In the rows, 128 means zero.
Each row of numbers belongs to one of the nodes below and depends on some of the facts about them. Some rows are named. Which node is each other row?

Some rows with their names:
j_321: [ 93 179  72 162 103 145  78  91 133 103 115  73 133 119 186 145  90  83
 139 170 142 107 101 129 133 130 134 100 132 151 108 116 115 135 138 166]
j_232: [ 84 183  75 167 111 127  68 130 136 105 101  85  95 114 181 127 102 153
 164 181 160 112 118 101 158 121 168 129 136 101  88 153 105 127 131 165]
j_912: [ 97 160  84 146 134 134  93 114 120 102 113  85 127 151 161 133  96 109
 159 169 135  99 103 142 135 137 122 125 165 132 117 123 104 120 127 165]
j_622: [ 83 171  15 167 119 117  38 144 211  68 110  66 135 126 109 207 108 182
 152 185 194 121 125 125 194 112 169 121 138 100  62 209  95 103 155 142]
j_950: [ 96 175  28 158 123 122  60 139 194  77 110  64 130 124 117 196  97 179
 163 183 199 137 126 129 192 114 167 118 147  89  80 181  98 114 149 149]
j_235: [ 93 156  48 171 130 128  87 108 144  89 117  73 137 141 117 192  92 112
 134 154 143 118  93 154 154 102 140 103 165 122  78 152 106 113 153 187]
j_670: [ 94 171  76 157 126 150  88 101 146 110 135  73 130 131 182 143  84  85
 145 180 140 103 109 141 129 138 125 115 135 142 108 116 116 138 135 163]
j_558: [ 93 172 103 149 127 139  78 110 125 110 124  94 126 124 167 143  99 110
 143 170 139  99 112 151 116 109 130 110 153 140  88 147 107 136 126 159]
j_399: [ 88 150  81 168 133 137 114 114 113 117 132  84 107 150 155 163  83  96
 143 168 118  95 103 127 131 116 135 106 152 129  89 140 118 123 133 185]
j_423: [ 91 167  96 144 147 144  89 124 133 110 124  92 134 124 161 132  88 106
 150 170 139  85 107 161 124 125 122 120 156 130  97 147 111 140 112 156]
j_326: [ 96 168  88 151 116 137  90 107 118 103 112  89 128 124 162 139  95 104
 149 161 142 112 104 147 125 113 134 103 160 132 100 125 106 135 127 163]
j_15: [ 96 194  90 155 126 149  64  90 139 108 129  79 135 116 185 142  93  94
 141 174 152  99 106 148 121 129 127 114 135 154 102 134 116 145 139 163]
j_692: [102 166  92 151 120 138  93 111 121 107 110  85 129 126 164 142  92 107
 147 162 142 114 106 149 128 113 133 103 160 130  99 125 104 131 126 171]
j_380: [104 160  91 153 122 144  99 113 130 113 121  86 126 125 167 145  92 106
 143 166 137 118 113 149 122 107 134 102 158 128  88 129 102 130 123 175]
j_242: [ 66 166  72 174 141 113 102 132 111 120 110  91  72 132 145 149  79 171
 180 181 149  88  98  92 191 118 181 125 146  68  80 176 124 134 126 192]
j_397: [111 154  90 155 124 141  95 127 128 114  99  76 137 116 172 143  82 102
 139 159 135 108 104 151 135 114 136  97 157 126  99 134 104 130 108 187]
j_373: [ 93 146  91 163 130 122 119 109  83 110  95  90 115 122 131 168  69 108
 146 145 123  88  76 141 153 104 154  78 173 108  93 148 124 143 115 201]
j_54: [ 91 154  85 151 125 139 100 119 128 108 125  90 124 135 162 139  88  99
 152 170 133 106 108 147 128 121 129 111 155 128  98 124 106 132 124 157]

Some facts about the nodes:
j_10 Φ j_311; j_111 Φ j_405; j_130 Φ j_57; j_132 Φ j_570; j_146 Φ j_496; j_199 Φ j_354; j_232 Φ j_176; j_242 Φ j_856; j_264 Φ j_468
j_274 Φ j_321; j_274 Φ j_29; j_29 Φ j_956; j_293 Φ j_265; j_31 Φ j_24; j_311 Φ j_10; j_313 Φ j_399; j_313 Φ j_77; j_324 Φ j_11
j_328 Φ j_454; j_336 Φ j_98; j_34 Φ j_337; j_354 Φ j_199; j_362 Φ j_322; j_368 Φ j_531; j_370 Φ j_830; j_428 Φ j_866; j_444 Φ j_336
j_454 Φ j_490; j_459 Φ j_986; j_459 Φ j_628; j_472 Φ j_297; j_484 Φ j_96; j_49 Φ j_543; j_490 Φ j_454; j_500 Φ j_132; j_513 Φ j_843
j_513 Φ j_10; j_525 Φ j_918; j_55 Φ j_235; j_570 Φ j_500; j_595 Φ j_739; j_595 Φ j_370; j_622 Φ j_950; j_622 Φ j_870; j_642 Φ j_754
j_656 Φ j_618; j_664 Φ j_293; j_687 Φ j_622; j_712 Φ j_238; j_713 Φ j_712; j_750 Φ j_56; j_763 Φ j_839; j_768 Φ j_312; j_801 Φ j_468
j_856 Φ j_242; j_866 Φ j_428; j_870 Φ j_235; j_870 Φ j_622; j_879 Φ j_866; j_895 Φ j_707; j_897 Φ j_477; j_932 Φ j_199; j_936 Φ j_47
j_938 Φ j_428; j_950 Φ j_235; j_950 Φ j_531; j_953 Φ j_228; j_953 Φ j_29; j_956 Φ j_778; j_956 Φ j_29; j_96 Φ j_484; j_965 Φ j_938
j_965 Φ j_428; j_982 Φ j_362; j_986 Φ j_625; j_987 Φ j_207; j_10 τ flidul; j_106 τ pladi; j_11 τ nolupa; j_111 τ nolupa; j_123 τ pladi
j_124 τ pladi; j_127 τ pladi; j_13 τ pladi; j_130 τ pladi; j_132 τ nolupa; j_139 τ flidul; j_146 τ nolupa; j_148 τ flidul; j_15 τ fumul
j_176 τ fumul; j_178 τ nolupa; j_180 τ nolupa; j_183 τ pladi; j_198 τ flidul; j_199 τ flidul; j_207 τ nolupa; j_216 τ pladi; j_218 τ nolupa
j_22 τ pladi; j_228 τ flidul; j_232 τ pladi; j_235 τ flidul; j_236 τ flidul; j_238 τ pladi; j_24 τ pladi; j_242 τ nolupa; j_256 τ flidul
j_263 τ pladi; j_264 τ pladi; j_265 τ pladi; j_27 τ nolupa; j_270 τ fumul; j_274 τ flidul; j_276 τ pladi; j_280 τ flidul; j_29 τ flidul
j_293 τ pladi; j_295 τ pladi; j_297 τ pladi; j_30 τ flidul; j_31 τ nolupa; j_311 τ flidul; j_312 τ pladi; j_313 τ nolupa; j_321 τ fumul
j_322 τ flidul; j_324 τ nolupa; j_326 τ pladi; j_328 τ nolupa; j_334 τ nolupa; j_336 τ flidul; j_337 τ pladi; j_338 τ flidul; j_34 τ pladi
j_344 τ nolupa; j_354 τ flidul; j_362 τ pladi; j_367 τ flidul; j_368 τ pladi; j_370 τ nolupa; j_373 τ nolupa; j_380 τ pladi; j_393 τ pladi
j_397 τ pladi; j_399 τ flidul; j_405 τ nolupa; j_423 τ pladi; j_428 τ pladi; j_435 τ pladi; j_444 τ pladi; j_454 τ nolupa; j_459 τ pladi
j_461 τ pladi; j_465 τ pladi; j_468 τ pladi; j_47 τ nolupa; j_472 τ fumul; j_477 τ flidul; j_478 τ flidul; j_482 τ pladi; j_483 τ nolupa
j_484 τ pladi; j_49 τ pladi; j_490 τ pladi; j_496 τ pladi; j_500 τ flidul; j_505 τ pladi; j_513 τ pladi; j_522 τ nolupa; j_525 τ pladi
j_531 τ pladi; j_54 τ pladi; j_543 τ pladi; j_545 τ nolupa; j_55 τ nolupa; j_558 τ pladi; j_56 τ nolupa; j_562 τ pladi; j_567 τ nolupa
j_569 τ flidul; j_57 τ nolupa; j_570 τ nolupa; j_590 τ nolupa; j_592 τ pladi; j_595 τ pladi; j_6 τ pladi; j_604 τ flidul; j_608 τ flidul
j_618 τ pladi; j_622 τ pladi; j_625 τ pladi; j_628 τ pladi; j_632 τ pladi; j_635 τ nolupa; j_637 τ pladi; j_642 τ pladi; j_647 τ nolupa
j_656 τ flidul; j_664 τ nolupa; j_67 τ pladi; j_670 τ fumul; j_671 τ nolupa; j_680 τ nolupa; j_687 τ pladi; j_692 τ pladi; j_693 τ pladi
j_699 τ pladi; j_706 τ flidul; j_707 τ fumul; j_712 τ pladi; j_713 τ pladi; j_717 τ flidul; j_739 τ pladi; j_742 τ nolupa; j_750 τ fumul
j_754 τ nolupa; j_755 τ pladi; j_757 τ fumul; j_76 τ pladi; j_763 τ pladi; j_768 τ nolupa; j_77 τ pladi; j_773 τ nolupa; j_777 τ pladi
j_778 τ flidul; j_793 τ pladi; j_798 τ nolupa; j_801 τ pladi; j_82 τ pladi; j_830 τ nolupa; j_834 τ fumul; j_839 τ nolupa; j_840 τ nolupa
j_843 τ fumul; j_851 τ pladi; j_856 τ nolupa; j_866 τ flidul; j_870 τ pladi; j_879 τ nolupa; j_889 τ pladi; j_894 τ nolupa; j_895 τ pladi
j_897 τ flidul; j_898 τ nolupa; j_899 τ pladi; j_901 τ flidul; j_912 τ pladi; j_913 τ pladi; j_918 τ pladi; j_932 τ flidul; j_936 τ flidul
j_938 τ fumul; j_940 τ nolupa; j_950 τ pladi; j_953 τ nolupa; j_956 τ flidul; j_96 τ pladi; j_965 τ flidul; j_968 τ nolupa; j_98 τ nolupa
j_980 τ nolupa; j_982 τ fumul; j_983 τ nolupa; j_986 τ pladi; j_987 τ nolupa; j_995 τ pladi; j_10 Π j_354; j_10 Π j_270; j_111 Π j_397
j_111 Π j_435; j_111 Π j_856; j_111 Π j_295; j_111 Π j_628; j_111 Π j_590; j_111 Π j_777; j_124 Π j_465; j_124 Π j_545; j_124 Π j_98
j_124 Π j_311; j_183 Π j_898; j_198 Π j_216; j_199 Π j_47; j_22 Π j_834; j_22 Π j_216; j_22 Π j_139; j_242 Π j_567; j_242 Π j_840
j_242 Π j_773; j_242 Π j_218; j_242 Π j_367; j_276 Π j_328; j_276 Π j_687; j_276 Π j_13; j_30 Π j_123; j_30 Π j_545; j_30 Π j_444
j_30 Π j_622; j_30 Π j_139; j_31 Π j_742; j_322 Π j_477; j_322 Π j_334; j_324 Π j_918; j_324 Π j_898; j_324 Π j_632; j_324 Π j_642
j_324 Π j_938; j_324 Π j_380; j_324 Π j_793; j_336 Π j_265; j_399 Π j_918; j_399 Π j_280; j_423 Π j_856; j_423 Π j_57; j_423 Π j_592
j_428 Π j_562; j_428 Π j_851; j_459 Π j_773; j_459 Π j_531; j_459 Π j_280; j_461 Π j_130; j_483 Π j_840; j_483 Π j_938; j_483 Π j_622
j_484 Π j_362; j_49 Π j_671; j_49 Π j_148; j_496 Π j_558; j_496 Π j_380; j_500 Π j_34; j_500 Π j_712; j_525 Π j_834; j_525 Π j_98
j_525 Π j_995; j_54 Π j_982; j_54 Π j_127; j_54 Π j_777; j_56 Π j_96; j_56 Π j_986; j_56 Π j_889; j_569 Π j_338; j_570 Π j_344
j_570 Π j_228; j_570 Π j_468; j_570 Π j_664; j_6 Π j_321; j_6 Π j_326; j_6 Π j_834; j_6 Π j_373; j_635 Π j_178; j_635 Π j_773
j_635 Π j_647; j_635 Π j_671; j_635 Π j_592; j_637 Π j_899; j_67 Π j_373; j_670 Π j_235; j_670 Π j_295; j_680 Π j_34; j_680 Π j_608
j_680 Π j_123; j_680 Π j_11; j_680 Π j_280; j_699 Π j_263; j_699 Π j_482; j_699 Π j_986; j_699 Π j_274; j_707 Π j_918; j_707 Π j_106
j_739 Π j_274; j_763 Π j_567; j_763 Π j_132; j_763 Π j_968; j_763 Π j_897; j_763 Π j_562; j_763 Π j_793; j_778 Π j_558; j_778 Π j_856
j_801 Π j_297; j_82 Π j_647; j_82 Π j_334; j_830 Π j_397; j_830 Π j_380; j_830 Π j_562; j_830 Π j_354; j_839 Π j_742; j_870 Π j_256
j_879 Π j_178; j_879 Π j_34; j_879 Π j_625; j_895 Π j_899; j_895 Π j_24; j_895 Π j_754; j_895 Π j_293; j_912 Π j_671; j_913 Π j_632
j_913 Π j_55; j_913 Π j_622; j_913 Π j_293; j_932 Π j_321; j_11 λ b; j_111 λ e; j_127 λ b; j_130 λ n; j_132 λ k
j_146 λ i; j_15 λ h; j_176 λ k; j_180 λ l; j_198 λ o; j_199 λ a; j_207 λ k; j_22 λ d; j_228 λ l
j_232 λ g; j_235 λ l; j_236 λ r; j_238 λ q; j_24 λ a; j_242 λ r; j_263 λ q; j_264 λ i; j_265 λ l
j_270 λ c; j_280 λ q; j_29 λ e; j_297 λ m; j_31 λ m; j_311 λ a; j_312 λ p; j_313 λ d; j_321 λ g
j_322 λ l; j_324 λ e; j_336 λ d; j_337 λ h; j_34 λ b; j_354 λ e; j_362 λ i; j_367 λ d; j_368 λ d
j_370 λ e; j_373 λ b; j_380 λ m; j_393 λ h; j_397 λ b; j_399 λ g; j_405 λ d; j_423 λ n; j_428 λ l
j_444 λ f; j_468 λ b; j_47 λ q; j_472 λ i; j_477 λ h; j_478 λ m; j_482 λ e; j_483 λ g; j_484 λ a
j_490 λ k; j_496 λ b; j_500 λ m; j_505 λ f; j_513 λ b; j_522 λ j; j_525 λ e; j_531 λ j; j_545 λ e
j_55 λ p; j_558 λ h; j_56 λ o; j_562 λ g; j_57 λ r; j_570 λ b; j_590 λ b; j_595 λ g; j_604 λ f
j_618 λ f; j_622 λ g; j_625 λ e; j_628 λ i; j_642 λ c; j_647 λ k; j_664 λ m; j_670 λ k; j_687 λ o
j_692 λ m; j_693 λ e; j_707 λ i; j_712 λ g; j_713 λ a; j_717 λ b; j_739 λ b; j_742 λ r; j_750 λ c
j_754 λ m; j_755 λ b; j_763 λ o; j_768 λ q; j_77 λ q; j_773 λ i; j_778 λ c; j_798 λ i; j_801 λ m
j_82 λ k; j_830 λ q; j_834 λ i; j_839 λ c; j_843 λ o; j_856 λ f; j_870 λ b; j_879 λ c; j_894 λ a
j_895 λ g; j_897 λ f; j_899 λ c; j_913 λ a; j_918 λ i; j_936 λ l; j_938 λ a; j_940 λ e; j_950 λ e
j_956 λ d; j_96 λ i; j_965 λ i; j_968 λ e; j_98 λ l; j_980 λ b; j_982 λ k; j_983 λ g; j_986 λ n
j_987 λ f

Name these rows:
No name comes twice in this set of rows, the named rows included.
[ 92 184  74 161 123 131  76 143 143 115  89  74 108  95 181 121  88 153
 166 177 172 111 113 112 173 124 168 124 136  85  95 158 108 133 110 183] : j_513
[ 81 151  70 169 132 133 114 112 111 111 119  85 114 144 149 148  83  93
 149 159 120 102  90 135 140 120 135 113 157 119  96 121 114 122 135 189] : j_322
[ 54 197  76 165 125 130 103 123 105 127 119  94  68 113 169 112  83 138
 187 184 162  99  98  92 168 128 172 133 128  81  95 142 128 145 127 173] : j_932
[ 91 166  86 148 110 137  94 106 115 101 110  92 127 120 158 139  94  99
 149 160 144 108 100 145 127 114 137  98 155 132  99 124 108 135 127 155] : j_216
[ 78 194  74 170 131 129  83 117 119 110 115  85  83 111 157 140  90 151
 168 177 170 111 104 108 160 116 170 130 142  86  89 158 122 138 142 182] : j_656
[ 81 175  79 170 133 115 105 115 101 112 109  91  70 126 141 159  81 173
 177 174 164 112  99 101 181 106 185 112 158  66  83 159 122 141 137 193] : j_370
[101 190  79 147 106 149  88  84 128 104 127  76 130 117 170 154  82  86
 154 173 163 118 104 140 130 131 134  92 138 145 118 109 123 151 138 150] : j_834
[ 76 201  70 166 125 126  91 121 120 121 114  77  79 116 158 141  82 160
 181 182 182 125 106  99 181 117 178 124 136  78  91 151 121 135 138 191] : j_29
[ 84 154  81 151 116 139 106 106 125 105 140  97 113 149 158 146  96 100
 158 174 131 117 114 138 120 116 131 111 155 133  94 112 103 127 140 144] : j_913
[ 74 171  66 167 116 129  81 140 143 109 111  86  92 120 177 126  96 144
 169 188 153 102 120  95 163 131 164 132 132  97  88 151 108 127 127 153] : j_895
[ 95 211  71 158 120 143  67 104 152 109 125  70  99 105 189 136  88 143
 171 196 192 126 123 109 159 138 162 129 122 104 106 136 120 145 144 161] : j_472
[ 92 168  89 152 111 136  91  96 115 101 129  95 116 143 161 145 101 110
 154 170 141 126 112 141 121 110 136 106 160 135  94 113 102 127 146 154] : j_24
[101 145  83 152 127 139 105 135 131 112 105  75 136 124 166 140  77  93
 147 164 127  96 105 147 144 126 132 102 154 122 104 130 108 131 104 173] : j_739
[ 87 209  67 165 120 142  58 107 158 109 118  72 102 100 194 128  94 143
 165 193 184 115 117 104 159 137 164 137 119 105 101 144 117 141 141 168] : j_982

Now the same nodes, written a new way:
Some nodes and their rows:
j_354: [142 150 130 138 132 160 165 115 145 135 122 127 142 123]
j_274: [117 138 113 132 105 179 141 145 101 165 120 105 109 122]
j_34: [140 162 125 115 112 154 140 149 109 119 139  90 129 117]
j_490: [125 135 150 137 135 132 127 142 141 124 141 100 149 110]
j_642: [128 165 128 127 103 128 139 156 122 148 160  94 114 109]
j_763: [132 136 121 128 116 145 108 155 107 115 132  84 144 114]
j_622: [148 128 105  41  63  60  84 130 180  38 114 140 100  48]
j_57: [118  91 137 131 167 131 130 111 149 154 118 178 113 140]
j_843: [103 111 132 147 143 123 132 128 147  94 109 136 150 162]
j_380: [131 151 138 110 131 111 133 141 120 107 139 107 131 134]
j_635: [131  95 115 147 136 142 111 118 124 158 112 157 117 126]
j_834: [128 143 105 126 109 128 152 125 111 101 120 131 126 171]
j_558: [131 153 142 113 126 109 139 142 124 110 143 108 132 133]
j_326: [118 144 140 121 126 112 131 145 127 120 147 105 125 129]
j_322: [125 120 137 159 144  93 136 108 148 134 137 148 141 143]
j_338: [118 116 128 130 129 131 138 132 128 139 118 130 113 131]
j_123: [120 146 141 117 131 111 132 146 125 115 153 107 128 126]
j_968: [147 133 123 128 143 168 157  96 144 160 101 157 129 118]

Which node is each row?
No name comes twice in this set of rows, the named rows included.
[126 100 127 135 149 135 122 113 129 158 109 164 112 143] : j_454
[153 167 128 147 107 152 140 126 127 132 139  86 166  99] : j_525
[140 161 165 132 157  94 168 113 157 104 138 121 167 131] : j_625
[111 128 119 150 113 135 131 134 139 123 130 128 130 141] : j_757
[117 118 151 174 153  84 136 112 144 146 144 150 147 159] : j_778
[119 135 141 141 117  95 117 132 112 121 139 104 146 122] : j_699
[157 106  65  39  57 134  75 113 154  93  84 176  70  44] : j_55
[136 109 125  65  88  13 109  90 225  49 111 204 101  67] : j_235
[171 160 104  61  40  80  98 109 188  56 116 134 124  13] : j_950
[130 146 151 157 134  85 137 128 134 129 162 108 156 134] : j_428
[149 158 108 115 104 125 128 141  83 114 143  88 126 140] : j_264
[126 128 116 148 127  94 141 105 124  88 125 143 138 183] : j_707
[132 154 132  98 118  99 146 122  94  98 130 109 132 151] : j_96
[118  99 100 118 114 169 136 130 102 180  98 134  92 108] : j_328
[133 143 123 135 107 127 117 152 106 131 150  89 137 111] : j_49

